Below are the code and all the weights of a small trained network. Each question names an input and a target symbol and asks about switching units off, where a switched-off unit gives its printed mean instead of its output.

import numpy as np


def w(rows, s, z=0):
    codes = np.array(rows[::2]) - 128.0
    scale = np.full(codes.shape[1], s)
    scale[-1] = z or s
    return codes * scale


def f(y):
    return np.maximum(y, 0)


def softmax(a):
    e = np.exp(a - a.max(-1, keepdims=True))
    return e / e.sum(-1, keepdims=True)


def log_softmax(a):
    a = a - a.max(-1, keepdims=True)
    return a - np.log(np.exp(a).sum(-1, keepdims=True))


def net(x, mask):
    ids = ['ΓΛΠΣΦαεθξτψω'.index(c) for c in x.split()]
    T = len(ids)
    res = E[ids] + P[:T]
    q, k, v = (res @ M[0].T for M in (Q, K, V))
    z = softmax(np.where(np.tri(T) > 0, q @ k.T / 3**0.5, -1e9)) @ v
    res = res + np.where(mask[0], z, O[0][:, -1]) @ O[0][:, :-1]
    y = f(res @ A[0][:, :-1].T + A[0][:, -1])
    res = res + np.where(mask[1:13], y, B[0][:, -1]) @ B[0][:, :-1]
    return log_softmax(res[-1] @ U[:, :-1].T + U[:, -1])


Q, K, V, O, A, B = {}, {}, {}, {}, {}, {}
E = w([
[72,166,136,148],'Γ',
[152,106,179,134],'Λ',
[106,178,87,119],'Π',
[78,125,165,112],'Σ',
[110,164,157,148],'Φ',
[110,129,165,93],'α',
[147,146,193,122],'ε',
[67,91,132,106],'θ',
[183,130,221,190],'ξ',
[107,148,134,251],'τ',
[115,158,193,200],'ψ',
[78,97,78,126],'ω',
],0.025)
P = w([
[119,173,69,162],'0',
[180,132,30,159],'1',
[166,156,38,162],'2',
[155,179,45,144],'3',
[215,98,8,176],'4',
[32,253,101,81],'5',
[68,232,94,117],'6',
[157,190,39,144],'7',
[112,219,54,128],'8',
],0.0027)
Q[0] = w([
[36,89,95,97],'h1',
[171,117,253,230],'h1',
[75,97,131,143],'h1',
],0.0073)
K[0] = w([
[84,46,171,128],'h1',
[116,103,149,151],'h1',
[2,80,57,148],'h1',
],0.0092)
V[0] = w([
[168,185,154,183],'h1',
[162,90,77,189],'h1',
[118,97,104,249],'h1',
],0.013)
O[0] = w([
[126,140,172,150,174],'h1',
[107,254,156,112,3],'h1',
[64,100,130,99,216],'h1',
],0.016,0.0025)
A[0] = w([
[211,150,121,4,130],'n1',
[116,176,46,102,123],'n2',
[236,112,190,94,114],'n3',
[186,137,221,144,36],'n4',
[162,176,158,160,53],'n5',
[56,109,150,98,182],'n6',
[112,85,111,84,2],'n7',
[103,134,69,194,88],'n8',
[152,110,189,35,129],'n9',
[108,117,7,59,140],'n10',
[77,137,69,195,91],'n11',
[196,93,104,140,152],'n12',
],0.012,0.0074)
B[0] = w([
[93,122,81,85,145],'n1',
[116,99,162,148,189],'n2',
[138,180,162,131,184],'n3',
[44,152,117,82,180],'n4',
[50,89,94,84,147],'n5',
[176,112,70,172,254],'n6',
[99,167,254,137,143],'n7',
[153,180,107,117,176],'n8',
[198,178,83,134,172],'n9',
[93,114,175,79,252],'n10',
[165,187,113,86,202],'n11',
[144,107,110,103,170],'n12',
],0.011,0.0086)
U = w([
[87,175,30,171,142],'Γ',
[192,169,215,156,170],'Λ',
[100,201,85,72,175],'Π',
[97,67,44,216,76],'Σ',
[106,133,160,229,213],'Φ',
[232,152,70,103,155],'α',
[169,237,168,88,79],'ε',
[94,74,149,150,100],'θ',
[94,183,192,140,103],'ξ',
[130,245,107,161,1],'τ',
[78,119,155,240,110],'ψ',
[99,132,107,76,121],'ω',
],0.012,0.0091)

Each question gives the input, a string of symbols that net reads in full, and the target symbol t.
The units are the heads (3 rows each of Q, K, V and O) and the neurons (one row each of A and B). Each row of codes is followed by its name. A weight is (code - 128) times the scale printed after its matrix; where a second scale follows, it is the last column's (O, A, B and U).
mask holds one flag per unit, heads first, then neurons. A switched-off unit (its flag False) gives its mean, the last column of its rows in O or B, instead of its output. The means were averaged over made-up inputs and are rounded, as every weight is.
A unit's drop is (log p(t) with every unit on - log p(t) with that unit switched off) / (log p(t) with every unit on - log p(t) with every unit switched off).
The circuit of an input: a set's keep is (log p(t) with only the set's units on - log p(t) with every unit switched off) / (log p(t) with every unit on - log p(t) with every unit switched off). Starting from the 12 units with the biggest drops (on a tie, the unit counted first), units are removed one at a time, each time the one whose removal leaves the highest keep (on an exact tie, the one counted first), for as long as the keep stays at least 0.8.
circuit, biggest first: the units of the circuit, biggest drop first
top k neurons: the k neurons with the biggest drops, biggest first
drop when u is switched off: that unit's drop, to one decimal
input Φ α Σ θ α θ ω, target ω: circuit, biggest first => (n10 h1)
input ω α Φ ξ ω, target Π: top neuron => (n11)
input ω τ ε Σ, target Γ: circuit, biggest first => (n6 h1 n10)
input ψ α Γ θ ξ τ ξ ξ, target ξ: circuit, biggest first => (n4 h1)
input Φ Φ α α, target α: circuit, biggest first => (n9 h1)
input Λ Σ Φ α Λ ε Φ θ, target θ: top 3 neurons => (n10 n7 n9)
input θ Σ α Λ, target α: top 2 neurons => (n12 n10)
input α Π α α Π, target α: top 2 neurons => (n4 n12)
input Π Γ ξ Λ θ Φ τ, target Γ: top 3 neurons => (n10 n3 n6)
input ψ τ ω, target Π: top 3 neurons => (n10 n11 n8)
input ω τ ξ, target ξ: drop when n4 is switched off => 0.3
input Γ α Σ, target Σ: drop when n10 is switched off => 0.1
input Λ Π ξ Γ ξ α, target α: drop when h1 is switched off => -0.1
input Π θ ψ α τ Π α Φ, target Φ: top neuron => (n11)
input θ θ Λ ξ Γ Γ θ, target θ: top 2 neurons => (n10 n7)
